Below is a small trained network, with its code and all its weights. Each question gives an input and a class and asks what happens when units are switched off, that is, made to give their printed mean instead of their output.

import numpy as np


def w(rows, s, z=0):
    codes = np.array(rows[::2]) - 128.0
    scale = np.full(codes.shape[1], s)
    scale[-1] = z or s
    return codes * scale


def norm(h):
    return h / np.sqrt((h * h).mean(-1, keepdims=True) + 1e-5)


def f(y):
    return y / 2 * (1 + np.tanh(0.7978845608 * (y + 0.044715 * y**3)))


def log_softmax(a):
    a = a - a.max(-1, keepdims=True)
    return a - np.log(np.exp(a).sum(-1, keepdims=True))


def net(x, mask):
    res = np.array(x, float).reshape(1, 8) / 4 @ E
    u = 0
    for l in range(2):
        y = f(norm(res) @ A[l][:, :-1].T + A[l][:, -1])
        res = res + np.where(mask[u : u + 4], y, B[l][:, -1]) @ B[l][:, :-1]
        u += 4
    return log_softmax(norm(res)[-1] @ U[:, :-1].T + U[:, -1])


A, B = {}, {}
E = w([
[56,99,52,249,176,212,175,114],'x0',
[122,127,136,130,125,126,130,125],'x1',
[133,127,124,134,126,123,124,129],'x2',
[115,122,137,126,126,122,127,129],'x3',
[126,127,130,121,131,128,143,121],'x4',
[85,182,49,112,158,121,48,2],'x5',
[150,1,151,115,224,189,75,59],'x6',
[113,125,139,124,127,125,131,124],'x7',
],0.006)
A[0] = w([
[102,201,128,151,55,114,188,202,192],'L0N0',
[200,118,207,76,110,101,103,159,183],'L0N1',
[87,246,82,131,72,91,142,132,94],'L0N2',
[158,166,132,41,81,95,76,90,5],'L0N3',
],0.011,0.0024)
B[0] = w([
[168,162,163,241,178,68,140,163,254],'L0N0',
[119,74,85,9,71,155,133,115,242],'L0N1',
[111,64,71,44,62,132,145,103,243],'L0N2',
[158,145,159,235,162,35,147,128,211],'L0N3',
],0.012,0.0092)
A[1] = w([
[149,36,160,154,125,143,191,191,197],'L1N0',
[173,218,161,52,66,1,106,148,92],'L1N1',
[210,129,221,44,149,51,47,87,84],'L1N2',
[66,175,52,120,55,158,162,162,1],'L1N3',
],0.013,0.0024)
B[1] = w([
[140,174,175,102,127,144,106,157,214],'L1N0',
[79,114,140,112,186,250,76,79,248],'L1N1',
[164,160,117,192,95,42,181,191,205],'L1N2',
[105,191,103,110,87,99,170,163,151],'L1N3',
],0.014,0.013)
U = w([
[124,143,213,108,162,232,88,156,107],'0',
[169,164,154,226,148,54,157,161,251],'1',
[73,107,87,154,158,143,85,2,202],'2',
[73,185,38,113,54,97,191,132,6],'3',
[188,74,146,30,73,94,148,158,61],'4',
],0.012,0.0026)

Each question gives the input, the list of numbers given to net, and the class t.
The units are the neurons (one row each of A and B). Each row of codes is followed by its name. A weight is (code - 128) times the scale printed after its matrix; where a second scale follows, it is the last column's (A, B and U).
mask holds one flag per neuron, layer by layer. A switched-off neuron (its flag False) gives its mean, the last column of its row in B, instead of its output. The means were averaged over made-up inputs and are rounded, as every weight is.
A unit's drop is (log p(t) with every unit on - log p(t) with that unit switched off) / (log p(t) with every unit on - log p(t) with every unit switched off).
The circuit of an input: a set's keep is (log p(t) with only the set's units on - log p(t) with every unit switched off) / (log p(t) with every unit on - log p(t) with every unit switched off). Starting from all 8 units, units are removed one at a time, each time the one whose removal leaves the highest keep (on an exact tie, the one counted first), for as long as the keep stays at least 0.8.
units of the circuit, in order: the units of the circuit, biggest drop first
top k neurons: the k neurons with the biggest drops, biggest first
k most important neurons of layer l: the k neurons of layer l with the biggest drops, biggest first
input [-2,-6,0,-5,-8,1,-2,-3], class 2: top 2 neurons : L1N1; L0N2
input [-3,-5,7,-6,8,-2,-8,-1], class 0: units of the circuit, in order : L1N1; L0N0; L0N2
input [-6,-4,7,-2,7,-5,-6,-5], class 0: units of the circuit, in order : L1N1
input [-5,-1,-4,8,-4,-4,-2,-4], class 0: top 2 neurons : L1N1; L0N1
input [-8,4,-3,-2,-2,3,-1,-4], class 2: units of the circuit, in order : L1N1; L1N0
input [-6,-2,-7,-3,5,3,-8,0], class 2: units of the circuit, in order : L1N1; L0N2
input [0,7,-6,7,1,-5,5,2], class 4: units of the circuit, in order : L1N1; L0N0
input [0,5,-7,-2,7,7,-8,3], class 2: top 3 neurons : L1N1; L1N2; L0N0
input [-5,-5,-8,-1,-6,2,-7,5], class 2: units of the circuit, in order : L1N1; L0N2
input [-1,-7,1,5,3,-1,5,2], class 4: top 2 neurons : L0N0; L1N1
input [-3,0,-8,8,7,0,-1,0], class 0: units of the circuit, in order : L1N1; L0N1; L0N3; L1N2
input [-8,0,8,6,-5,5,6,-7], class 1: top 2 neurons : L1N2; L0N3
input [6,2,6,-2,7,3,0,-5], class 3: 2 most important neurons of layer 0 : L0N0; L0N3
input [-6,0,-3,2,-6,4,1,7], class 1: units of the circuit, in order : L0N3
input [0,-6,-7,-4,3,2,1,-4], class 1: top 3 neurons : L1N1; L0N2; L0N1
input [-4,-8,-6,-1,8,2,-1,-7], class 2: 2 most important neurons of layer 0 : L0N3; L0N0
input [0,-8,-4,4,2,-4,-7,-5], class 0: 2 most important neurons of layer 1 : L1N2; L1N1
input [-3,-4,-5,-6,6,1,7,8], class 1: top 2 neurons : L1N2; L0N2
input [-8,-2,-5,1,-8,3,5,5], class 1: top 3 neurons : L1N2; L0N3; L0N2
input [0,-1,1,-4,1,5,-7,7], class 2: units of the circuit, in order : L1N2
input [-8,-5,-6,-6,-3,2,-8,-5], class 2: 2 most important neurons of layer 0 : L0N2; L0N3
